Below is a small trained network, with its code and all its weights. Each question gives an input and a class and asks what happens when units are switched off, that is, made to give their printed mean instead of their output.

import numpy as np


def w(rows, s, z=0):
    codes = np.array(rows[::2]) - 128.0
    scale = np.full(codes.shape[1], s)
    scale[-1] = z or s
    return codes * scale


def norm(h):
    return h / np.sqrt((h * h).mean(-1, keepdims=True) + 1e-5)


def f(y):
    return np.maximum(y, 0)


def log_softmax(a):
    a = a - a.max(-1, keepdims=True)
    return a - np.log(np.exp(a).sum(-1, keepdims=True))


def net(x, mask):
    res = np.array(x, float).reshape(1, 5) / 4 @ E
    u = 0
    for l in range(2):
        y = f(norm(res) @ A[l][:, :-1].T + A[l][:, -1])
        res = res + np.where(mask[u : u + 5], y, B[l][:, -1]) @ B[l][:, :-1]
        u += 5
    return log_softmax(norm(res)[-1] @ U[:, :-1].T + U[:, -1])


A, B = {}, {}
E = w([
[69,225,197,153,55,139,209,228,151,209,104],'x0',
[83,41,254,143,192,196,188,182,93,232,234],'x1',
[178,119,199,16,96,116,103,197,168,158,162],'x2',
[160,102,118,214,94,95,92,194,70,183,108],'x3',
[97,160,31,196,123,126,174,116,229,119,177],'x4',
],0.0068)
A[0] = w([
[252,125,195,66,175,120,3,182,159,33,206,254],'0.n1',
[120,75,133,185,190,121,72,165,151,131,153,38],'0.n2',
[122,116,183,53,88,139,127,117,145,100,104,128],'0.n3',
[124,150,39,143,239,220,58,180,84,67,168,127],'0.n4',
[138,88,191,214,141,120,130,171,47,182,80,150],'0.n5',
],0.0054,0.0021)
B[0] = w([
[195,107,135,169,175,86,210,180,82,153,216,254],'0.n1',
[88,125,158,119,172,136,51,61,180,140,51,158],'0.n2',
[160,144,64,160,193,119,105,116,216,85,147,177],'0.n3',
[88,64,129,102,125,147,255,148,85,100,36,189],'0.n4',
[199,153,221,155,87,182,157,93,66,43,65,219],'0.n5',
],0.0074,0.006)
A[1] = w([
[215,129,68,122,120,149,164,80,124,69,190,115],'1.n1',
[18,198,129,212,2,178,174,165,169,146,78,251],'1.n2',
[141,71,183,128,176,189,75,133,35,144,136,153],'1.n3',
[121,141,160,78,93,66,200,244,136,86,135,184],'1.n4',
[61,54,72,108,124,128,164,69,117,95,102,60],'1.n5',
],0.008,0.002)
B[1] = w([
[42,154,165,117,165,173,120,139,135,147,99,204],'1.n1',
[252,61,221,219,189,128,177,87,12,140,213,254],'1.n2',
[223,173,134,219,105,103,175,75,135,29,135,220],'1.n3',
[102,171,72,123,2,69,81,122,168,126,79,210],'1.n4',
[69,69,94,4,185,234,108,163,168,147,50,184],'1.n5',
],0.0091,0.0093)
U = w([
[69,91,91,173,172,203,126,110,46,244,170,39],'0',
[24,39,133,105,118,162,54,174,128,153,159,3],'1',
[243,104,209,235,130,121,201,105,67,68,183,193],'2',
[3,84,54,62,231,214,113,95,130,73,45,159],'3',
[47,166,88,75,125,133,133,143,219,135,216,74],'4',
[132,182,84,69,48,72,83,203,128,128,68,146],'5',
],0.011,0.0047)

Each question gives the input, the list of numbers given to net, and the class t.
The units are the neurons (one row each of A and B). Each row of codes is followed by its name. A weight is (code - 128) times the scale printed after its matrix; where a second scale follows, it is the last column's (A, B and U).
mask holds one flag per neuron, layer by layer. A switched-off neuron (its flag False) gives its mean, the last column of its row in B, instead of its output. The means were averaged over made-up inputs and are rounded, as every weight is.
A unit's drop is (log p(t) with every unit on - log p(t) with that unit switched off) / (log p(t) with every unit on - log p(t) with every unit switched off).
The circuit of an input: a set's keep is (log p(t) with only the set's units on - log p(t) with every unit switched off) / (log p(t) with every unit on - log p(t) with every unit switched off). Starting from all 10 units, units are removed one at a time, each time the one whose removal leaves the highest keep (on an exact tie, the one counted first), for as long as the keep stays at least 0.8.
units of the circuit, in order: the units of the circuit, biggest drop first
k most important neurons: the k neurons with the biggest drops, biggest first
top k neurons in layer l: the k neurons of layer l with the biggest drops, biggest first
drop when u is switched off: that unit's drop, to one decimal
input [0,-2,8,6,3], class 5: units of the circuit, in order => 1.n2
input [-4,-4,6,-3,0], class 4: top 2 neurons in layer 0 => 0.n1, 0.n3
input [-1,-1,-5,4,7], class 0: units of the circuit, in order => 1.n3, 0.n5
input [-5,-1,7,-3,2], class 4: units of the circuit, in order => 1.n2, 0.n1, 1.n1, 0.n5
input [2,-4,2,3,-6], class 5: 2 most important neurons => 1.n2, 1.n4
input [-6,1,6,-7,3], class 4: 2 most important neurons => 1.n2, 0.n1
input [-7,-2,-1,-4,-6], class 3: top 3 neurons in layer 1 => 1.n2, 1.n1, 1.n5
input [-5,-2,-1,2,-2], class 3: 3 most important neurons => 1.n2, 0.n4, 1.n5
input [0,1,3,-5,-2], class 4: 2 most important neurons => 1.n2, 0.n3
input [-5,5,5,-8,4], class 4: 3 most important neurons => 1.n2, 0.n1, 0.n5
input [-7,-2,7,-4,5], class 4: 3 most important neurons => 0.n1, 1.n2, 1.n5
input [5,-1,6,-6,3], class 5: 2 most important neurons => 1.n4, 1.n3
input [-2,-4,8,-7,-7], class 5: top 2 neurons in layer 1 => 1.n2, 1.n4
input [7,-5,3,-2,-7], class 5: units of the circuit, in order => 1.n4
input [-3,6,2,-2,8], class 3: drop when 1.n2 is switched off => 0.2
input [-1,-3,2,0,3], class 5: drop when 0.n3 is switched off => 0.1
input [-2,-5,4,-5,5], class 4: drop when 1.n1 is switched off => -0.2
